A =
94 69 123 79 98 56 84 85 99 106 109 90 121
147 122 95 42 83 68 91 66 117 170 85 72 149
Indices start at 1.
(1, 1) => 94
(2, 10) => 170
(1, 4) => 79
(1, 13) => 121
(2, 3) => 95
(2, 11) => 85
(1, 12) => 90
(1, 6) => 56
(2, 4) => 42

B =
[[104, 94, 127, 72, 151, 141, 105, 111, 88, 138, 111],
 [104, 64, 63, 122, 83, 112, 139, 101, 101, 120, 128],
 [110, 61, 52, 110, 83, 128, 104, 101, 99, 116, 77],
 [113, 92, 127, 82, 163, 132, 133, 104, 100, 119, 131],
 [107, 68, 104, 81, 164, 144, 103, 103, 97, 118, 79]]
Rows and columns are counted from 1.
row 1 col 1 => 104
row 5 col 5 => 164
row 3 col 3 => 52
row 2 col 7 => 139
row 3 col 11 => 77
row 5 col 11 => 79
row 4 col 6 => 132
row 3 col 7 => 104
row 3 col 9 => 99
row 2 col 6 => 112
row 4 col 9 => 100
row 3 col 6 => 128
row 5 col 7 => 103
row 3 col 8 => 101
row 2 col 11 => 128
row 2 col 4 => 122
row 5 col 6 => 144
row 2 col 10 => 120
row 1 col 10 => 138
row 4 col 2 => 92
row 3 col 2 => 61
row 4 col 1 => 113
row 2 col 2 => 64
row 5 col 2 => 68

m =
70 43 87 168 167 105 91 90 101 87 99 152 65 78 97 119
132 117 89 64 73 123 133 169 121 81 127 43 117 139 110 122
102 53 76 140 147 133 129 161 130 73 121 96 81 117 118 145
79 42 81 167 162 123 103 118 113 85 106 134 66 90 107 131
105 151 126 54 50 64 78 44 77 129 84 91 121 88 86 56
118 160 118 32 34 74 97 82 87 117 96 67 130 109 92 65
136 147 103 40 46 105 123 138 110 102 112 41 132 136 104 92
136 144 102 38 47 105 120 142 106 100 115 46 130 129 104 98
105 60 68 130 140 141 129 168 131 73 120 89 88 123 114 148
86 45 73 160 163 131 109 135 116 79 113 122 69 99 111 140
67 59 102 162 153 90 80 59 89 102 84 156 70 69 94 98
139 141 100 41 52 113 122 147 109 94 111 39 129 136 101 100
Rows and columns are counted from 1.
(1, 1): 70
(4, 14): 90
(2, 1): 132
(3, 3): 76
(7, 9): 110
(6, 12): 67
(12, 3): 100
(7, 13): 132
(10, 9): 116
(7, 2): 147
(5, 13): 121
(4, 10): 85
(11, 2): 59
(5, 5): 50
(7, 3): 103
(7, 10): 102
(1, 8): 90
(8, 6): 105
(6, 5): 34
(10, 16): 140
(6, 1): 118
(3, 4): 140
(1, 11): 99
(11, 15): 94
(10, 10): 79
(3, 10): 73
(8, 4): 38
(8, 2): 144
(9, 2): 60
(8, 10): 100
(2, 15): 110
(10, 5): 163
(8, 7): 120
(12, 12): 39
(3, 7): 129
(6, 7): 97
(3, 8): 161
(10, 3): 73

W =
91 42 118 102 75 84 90 102 68 107 115 104
87 32 120 110 75 94 96 101 61 106 110 100
91 75 118 109 84 92 77 86 85 97 113 111
85 34 124 112 70 90 85 93 63 102 115 106
92 48 121 101 76 79 83 100 71 107 120 112
88 44 118 114 81 103 96 97 66 103 105 98
96 67 112 104 93 99 102 105 79 107 103 102
Indices start at 1.
(1, 1)	91
(5, 11)	120
(2, 11)	110
(7, 10)	107
(4, 4)	112
(3, 3)	118
(7, 4)	104
(2, 4)	110
(7, 11)	103
(7, 7)	102
(5, 8)	100
(4, 10)	102
(3, 10)	97
(6, 6)	103
(5, 10)	107
(5, 2)	48
(3, 1)	91
(3, 8)	86
(3, 7)	77
(1, 11)	115
(3, 6)	92
(1, 2)	42

X =
119 95 73 72 49 127 130 77 90
119 104 73 75 55 125 127 77 95
78 115 105 107 120 105 96 35 73
97 101 80 82 78 119 105 56 80
88 116 105 107 120 105 90 38 75
113 99 75 77 61 121 112 63 88
125 99 73 77 43 127 124 80 93
113 99 73 75 49 125 130 77 95
122 101 73 77 49 127 127 80 97
107 93 73 75 55 122 130 70 90
122 96 73 75 49 125 118 77 93
122 95 73 77 43 127 127 80 99
97 99 88 90 96 118 102 45 77
100 96 80 85 84 119 105 52 80
110 101 75 77 67 122 118 63 86
110 96 73 77 61 121 121 66 86
Rows and columns are counted from 1.
row 1 col 1: 119
row 12 col 7: 127
row 7 col 8: 80
row 10 col 7: 130
row 4 col 8: 56
row 11 col 1: 122
row 4 col 2: 101
row 8 col 7: 130
row 7 col 6: 127
row 16 col 9: 86
row 10 col 2: 93
row 9 col 4: 77
row 15 col 9: 86
row 2 col 6: 125
row 9 col 2: 101
row 14 col 8: 52
row 3 col 8: 35
row 7 col 3: 73
row 13 col 2: 99
row 1 col 6: 127
row 3 col 6: 105
row 16 col 5: 61
row 11 col 6: 125
row 16 col 6: 121
row 8 col 4: 75
row 12 col 6: 127
row 10 col 1: 107
row 10 col 4: 75
row 4 col 9: 80
row 1 col 4: 72
row 1 col 9: 90
row 3 col 9: 73
row 15 col 2: 101
row 7 col 7: 124
row 6 col 7: 112
